Below is a small trained network, with its code and all its weights. Each question gives an input and a class and asks what happens when units are switched off, that is, made to give their printed mean instead of their output.

import numpy as np


def w(rows, s, z=0):
    codes = np.array(rows[::2]) - 128.0
    scale = np.full(codes.shape[1], s)
    scale[-1] = z or s
    return codes * scale


def f(y):
    return np.maximum(y, 0)


def log_softmax(a):
    a = a - a.max(-1, keepdims=True)
    return a - np.log(np.exp(a).sum(-1, keepdims=True))


def net(x, mask):
    res = np.array(x, float).reshape(1, 2) / 4 @ E
    y = f(res @ A[0][:, :-1].T + A[0][:, -1])
    res = res + np.where(mask, y, B[0][:, -1]) @ B[0][:, :-1]
    return log_softmax(res[-1] @ U[:, :-1].T + U[:, -1])


A, B = {}, {}
E = w([
[77,147,3,157,226,78,69,172,140,239],'x0',
[147,252,133,238,4,110,105,198,94,147],'x1',
],0.012)
A[0] = w([
[143,172,115,180,50,60,73,221,168,116,84],'N0',
[181,104,180,83,1,183,164,132,140,61,99],'N1',
[111,155,49,134,131,76,60,207,185,141,159],'N2',
[115,140,98,82,90,178,164,191,93,135,249],'N3',
[111,181,117,177,96,166,105,168,60,72,160],'N4',
[145,235,143,136,50,134,118,230,103,130,83],'N5',
[53,168,44,162,228,52,40,189,161,225,124],'N6',
[186,139,144,58,148,141,58,147,144,124,228],'N7',
[171,125,163,88,36,245,131,31,174,25,164],'N8',
[122,50,68,33,154,184,141,28,199,104,130],'N9',
[157,68,94,165,53,112,131,177,154,134,196],'N10',
[110,68,158,20,237,115,145,113,90,102,102],'N11',
[179,203,59,210,3,87,86,150,113,189,120],'N12',
],0.0079,0.014)
B[0] = w([
[169,80,130,129,199,237,154,159,116,158,184],'N0',
[186,152,144,69,118,89,226,194,191,76,219],'N1',
[172,129,158,100,100,85,121,107,136,85,184],'N2',
[113,177,148,166,89,57,1,16,89,171,209],'N3',
[140,135,78,176,206,120,81,110,92,105,191],'N4',
[184,85,64,168,212,160,191,160,137,193,197],'N5',
[160,224,139,79,84,94,222,188,179,27,214],'N6',
[99,210,68,150,91,112,45,40,100,127,190],'N7',
[175,158,109,114,115,89,148,81,168,60,250],'N8',
[173,139,78,122,173,167,135,101,102,164,205],'N9',
[96,186,44,135,151,150,97,78,63,112,181],'N10',
[186,90,60,206,151,225,110,149,153,173,191],'N11',
[224,112,126,152,190,135,108,119,132,133,222],'N12',
],0.01,0.022)
U = w([
[155,142,120,96,117,86,199,134,160,63,128],'0',
[154,82,59,158,201,214,130,113,117,186,73],'1',
[100,154,98,136,103,68,9,54,81,151,254],'2',
[92,85,149,119,160,115,141,139,116,117,98],'3',
[106,89,139,135,96,132,122,152,153,148,84],'4',
[80,85,137,122,107,143,93,139,102,160,94],'5',
[99,91,126,107,101,131,138,134,94,170,93],'6',
[55,117,171,133,99,118,114,151,148,149,87],'7',
],0.014,0.0077)

Each question gives the input, the list of numbers given to net, and the class t.
The units are the neurons (one row each of A and B). Each row of codes is followed by its name. A weight is (code - 128) times the scale printed after its matrix; where a second scale follows, it is the last column's (A, B and U).
mask holds one flag per neuron, in row order. A switched-off neuron (its flag False) gives its mean, the last column of its row in B, instead of its output. The means were averaged over made-up inputs and are rounded, as every weight is.
A unit's drop is (log p(t) with every unit on - log p(t) with that unit switched off) / (log p(t) with every unit on - log p(t) with every unit switched off).
The circuit of an input: a set's keep is (log p(t) with only the set's units on - log p(t) with every unit switched off) / (log p(t) with every unit on - log p(t) with every unit switched off). Starting from the 12 units with the biggest drops (on a tie, the unit counted first), units are removed one at a time, each time the one whose removal leaves the highest keep (on an exact tie, the one counted first), for as long as the keep stays at least 0.8.
circuit, biggest first: the units of the circuit, biggest drop first
top k neurons: the k neurons with the biggest drops, biggest first
drop when u is switched off: that unit's drop, to one decimal
input [0,3], class 2: top 2 neurons -> [N11 N9]
input [8,8], class 0: top 4 neurons -> [N6 N2 N11 N9]
input [2,-3], class 2: top 4 neurons -> [N5 N0 N1 N12]
input [5,-1], class 0: top neuron -> [N6]
input [-3,-2], class 2: circuit, biggest first -> [N6 N5]
input [-3,3], class 2: circuit, biggest first -> [N6 N11]
input [0,4], class 1: top 2 neurons -> [N5 N0]
input [7,6], class 0: top 2 neurons -> [N6 N2]
input [4,-3], class 0: top 2 neurons -> [N6 N3]
input [-3,-3], class 2: top 3 neurons -> [N6 N5 N0]
input [3,0], class 2: top 2 neurons -> [N1 N8]
input [3,-3], class 2: top 4 neurons -> [N1 N5 N0 N8]
input [1,-3], class 2: top 4 neurons -> [N5 N0 N12 N1]
input [-5,-7], class 1: top neuron -> [N11]
input [-4,5], class 1: top 2 neurons -> [N6 N5]
input [6,4], class 0: drop when N6 is switched off -> 3.2
input [4,-2], class 0: drop when N3 is switched off -> 0.1
input [5,-3], class 0: drop when N6 is switched off -> 1.6
input [-2,-1], class 2: drop when N6 is switched off -> 0.2
input [5,8], class 1: circuit, biggest first -> [N0]
